Below are the code and all the weights of a small trained network. Each question names an input and a class and asks about switching units off, where a switched-off unit gives its printed mean instead of its output.

import numpy as np


def w(rows, s, z=0):
    codes = np.array(rows[::2]) - 128.0
    scale = np.full(codes.shape[1], s)
    scale[-1] = z or s
    return codes * scale


def f(y):
    return y / 2 * (1 + np.tanh(0.7978845608 * (y + 0.044715 * y**3)))


def log_softmax(a):
    a = a - a.max(-1, keepdims=True)
    return a - np.log(np.exp(a).sum(-1, keepdims=True))


def net(x, mask):
    res = np.array(x, float).reshape(1, 6) / 4 @ E
    y = f(res @ A[0][:, :-1].T + A[0][:, -1])
    res = res + np.where(mask, y, B[0][:, -1]) @ B[0][:, :-1]
    return log_softmax(res[-1] @ U[:, :-1].T + U[:, -1])


A, B = {}, {}
E = w([
[32,152,161,130,45],'x0',
[124,102,177,5,140],'x1',
[129,126,129,129,127],'x2',
[129,129,128,128,128],'x3',
[127,127,132,130,129],'x4',
[53,45,70,130,180],'x5',
],0.014)
A[0] = w([
[194,134,132,125,126,178],'N0',
[188,151,138,126,135,181],'N1',
[75,121,120,127,116,82],'N2',
[123,170,150,137,82,142],'N3',
[122,164,161,131,87,104],'N4',
[137,94,94,144,174,136],'N5',
[128,133,126,155,138,160],'N6',
[125,108,130,80,150,118],'N7',
[125,163,118,162,103,171],'N8',
[131,108,119,95,150,83],'N9',
[131,129,170,90,106,117],'N10',
[193,144,142,128,131,183],'N11',
[118,131,173,56,116,109],'N12',
[139,128,82,189,134,214],'N13',
[133,110,96,137,159,129],'N14',
[129,145,105,170,124,254],'N15',
[122,112,174,3,143,186],'N16',
[62,104,120,130,109,71],'N17',
[134,93,87,129,181,128],'N18',
[80,93,115,131,112,81],'N19',
],0.019,0.0069)
B[0] = w([
[90,159,125,134,184,187],'N0',
[92,169,128,143,186,190],'N1',
[96,168,140,133,185,161],'N2',
[126,71,150,159,84,193],'N3',
[154,82,154,121,64,183],'N4',
[151,124,73,114,82,195],'N5',
[96,132,123,148,112,158],'N6',
[160,98,150,90,146,172],'N7',
[114,100,158,185,132,191],'N8',
[154,88,150,106,143,157],'N9',
[107,167,109,98,90,174],'N10',
[93,165,126,132,179,192],'N11',
[119,169,100,60,86,198],'N12',
[98,162,79,148,92,227],'N13',
[146,119,60,121,88,173],'N14',
[72,130,133,188,110,208],'N15',
[165,126,120,3,132,253],'N16',
[91,181,127,134,202,174],'N17',
[147,97,77,110,69,199],'N18',
[125,154,124,125,174,167],'N19',
],0.013,0.02)
U = w([
[81,172,123,192,210,191],'0',
[124,129,97,100,15,230],'1',
[118,167,157,77,231,102],'2',
[197,3,123,92,131,3],'3',
[105,31,223,182,64,89],'4',
],0.011,0.0026)

Each question gives the input, the list of numbers given to net, and the class t.
The units are the neurons (one row each of A and B). Each row of codes is followed by its name. A weight is (code - 128) times the scale printed after its matrix; where a second scale follows, it is the last column's (A, B and U).
mask holds one flag per neuron, in row order. A switched-off neuron (its flag False) gives its mean, the last column of its row in B, instead of its output. The means were averaged over made-up inputs and are rounded, as every weight is.
A unit's drop is (log p(t) with every unit on - log p(t) with that unit switched off) / (log p(t) with every unit on - log p(t) with every unit switched off).
unit that matters most: the unit with the biggest drop
k most important neurons: the k neurons with the biggest drops, biggest first
drop of u: that unit's drop, to one decimal
input [-7,7,-4,0,8,1], class 3: unit that matters most -> N18
input [1,-5,-6,-3,-8,8], class 0: 2 most important neurons -> (N17; N16)
input [-2,-3,0,-4,-2,0], class 0: 3 most important neurons -> (N16; N4; N12)
input [1,3,-6,-8,5,8], class 2: 3 most important neurons -> (N17; N2; N19)
input [-7,1,-4,-1,2,1], class 3: 2 most important neurons -> (N18; N12)
input [-8,3,-8,-5,-5,1], class 3: 3 most important neurons -> (N18; N5; N17)
input [0,1,-2,6,-7,8], class 3: 2 most important neurons -> (N18; N12)
input [1,-3,2,4,-4,4], class 0: drop of N12 -> 0.2
input [5,-6,4,8,-4,1], class 0: drop of N17 -> 0.2
input [0,-2,5,-3,2,-5], class 0: drop of N1 -> 0.1
